Here is a tiny trained network, its code and every weight. The questions are about switching its units off for an input and a class, where a switched-off unit gives its printed mean instead of its output.

import numpy as np


def w(rows, s, z=0):
    codes = np.array(rows[::2]) - 128.0
    scale = np.full(codes.shape[1], s)
    scale[-1] = z or s
    return codes * scale


def f(y):
    return np.maximum(y, 0)


def log_softmax(a):
    a = a - a.max(-1, keepdims=True)
    return a - np.log(np.exp(a).sum(-1, keepdims=True))


def net(x, mask):
    res = np.array(x, float).reshape(1, 6) / 4 @ E
    y = f(res @ A[0][:, :-1].T + A[0][:, -1])
    res = res + np.where(mask, y, B[0][:, -1]) @ B[0][:, :-1]
    return log_softmax(res[-1] @ U[:, :-1].T + U[:, -1])


A, B = {}, {}
E = w([
[129,128,126,128,130,129,128],'x0',
[118,75,179,180,204,152,113],'x1',
[116,102,179,63,129,170,178],'x2',
[99,85,100,161,91,129,196],'x3',
[9,186,109,130,169,153,135],'x4',
[174,179,120,159,133,200,166],'x5',
],0.015)
A[0] = w([
[106,49,136,68,134,10,101,2],'n0',
[131,103,167,75,118,129,168,51],'n1',
[163,132,89,230,117,63,97,82],'n2',
[152,125,123,112,129,115,117,93],'n3',
[105,100,81,183,109,111,198,68],'n4',
[128,41,117,174,72,112,184,103],'n5',
[185,69,159,111,85,90,108,102],'n6',
[160,161,79,139,161,120,105,101],'n7',
[144,85,188,39,132,179,180,83],'n8',
[159,48,117,92,122,96,103,95],'n9',
[209,132,125,149,121,170,155,105],'n10',
[146,60,197,197,168,107,136,80],'n11',
[182,118,151,158,109,85,142,60],'n12',
[131,84,155,168,207,174,122,67],'n13',
[164,171,112,76,41,84,156,59],'n14',
[174,148,174,93,149,109,74,112],'n15',
],0.014,0.009)
B[0] = w([
[184,102,135,233,180,166,250,239],'n0',
[110,109,122,147,78,142,82,176],'n1',
[102,81,189,175,20,149,71,239],'n2',
[104,136,117,100,121,144,117,152],'n3',
[141,134,163,61,180,172,93,197],'n4',
[180,133,154,37,186,193,72,230],'n5',
[47,181,141,111,157,105,119,246],'n6',
[135,106,152,157,126,155,106,184],'n7',
[115,79,169,205,47,122,54,228],'n8',
[65,145,136,134,152,131,146,216],'n9',
[68,174,163,194,192,150,208,214],'n10',
[176,156,39,94,94,25,136,220],'n11',
[64,148,133,121,140,90,138,188],'n12',
[146,174,68,104,76,76,156,202],'n13',
[171,148,29,102,82,75,138,242],'n14',
[179,116,143,30,181,202,77,215],'n15',
],0.011,0.013)
U = w([
[198,138,46,99,96,59,142,92],'0',
[129,52,182,180,74,135,63,84],'1',
[184,141,147,209,191,178,219,248],'2',
[2,173,133,118,205,114,132,110],'3',
[212,107,160,36,202,180,69,89],'4',
],0.012,0.013)

Each question gives the input, the list of numbers given to net, and the class t.
The units are the neurons (one row each of A and B). Each row of codes is followed by its name. A weight is (code - 128) times the scale printed after its matrix; where a second scale follows, it is the last column's (A, B and U).
mask holds one flag per neuron, in row order. A switched-off neuron (its flag False) gives its mean, the last column of its row in B, instead of its output. The means were averaged over made-up inputs and are rounded, as every weight is.
A unit's drop is (log p(t) with every unit on - log p(t) with that unit switched off) / (log p(t) with every unit on - log p(t) with every unit switched off).
The circuit of an input: a set's keep is (log p(t) with only the set's units on - log p(t) with every unit switched off) / (log p(t) with every unit on - log p(t) with every unit switched off). Starting from the 12 units with the biggest drops (on a tie, the unit counted first), units are removed one at a time, each time the one whose removal leaves the highest keep (on an exact tie, the one counted first), for as long as the keep stays at least 0.8.
units of the circuit, in order: the units of the circuit, biggest drop first
most important unit: the unit with the biggest drop
top k neurons: the k neurons with the biggest drops, biggest first
drop of u: that unit's drop, to one decimal
input [0,3,-6,6,0,-7], class 2: top 4 neurons	(n0 n8 n15 n1)
input [7,0,3,8,4,-5], class 4: most important unit	n5
input [7,-4,-2,0,-7,-6], class 3: top 2 neurons	(n6 n9)
input [-6,1,0,7,2,-6], class 4: top 3 neurons	(n5 n4 n10)
input [1,1,-6,-8,-8,3], class 3: top 3 neurons	(n10 n6 n12)
input [0,-7,-3,4,-6,8], class 2: top 3 neurons	(n10 n11 n13)
input [8,-5,2,3,-6,-5], class 3: top 4 neurons	(n6 n9 n11 n12)
input [8,-1,-2,-5,-5,5], class 2: top 4 neurons	(n10 n5 n4 n9)
input [3,-2,5,-5,-7,2], class 3: units of the circuit, in order	(n6 n10)
input [8,-7,-7,-4,3,-8], class 2: top 2 neurons	(n0 n11)
input [1,-6,8,4,-8,2], class 1: top 2 neurons	(n8 n1)
input [-1,0,-4,5,3,3], class 4: units of the circuit, in order	(n4 n0 n6)
input [6,7,-6,-1,-2,-1], class 0: top 2 neurons	(n11 n13)
input [2,0,4,-6,-8,8], class 2: most important unit	n10
input [8,2,-8,6,8,-4], class 1: top 3 neurons	(n2 n6 n10)
input [-4,8,-8,3,7,4], class 0: top 2 neurons	(n13 n11)
input [-8,6,4,0,0,-8], class 2: top 2 neurons	(n0 n14)
input [-8,-5,1,-5,3,-1], class 0: top 3 neurons	(n5 n4 n14)
input [-8,8,1,-7,8,5], class 0: units of the circuit, in order	(n13 n10)
input [-3,1,-3,-5,1,-8], class 2: units of the circuit, in order	(n0)
input [6,7,-4,-4,-6,0], class 0: drop of n11	2.0
input [8,0,-3,-3,-3,-7], class 2: drop of n15	0.0
input [3,-8,6,-3,6,-3], class 0: drop of n14	0.1
input [-6,6,-6,-8,7,-2], class 4: drop of n12	0.1
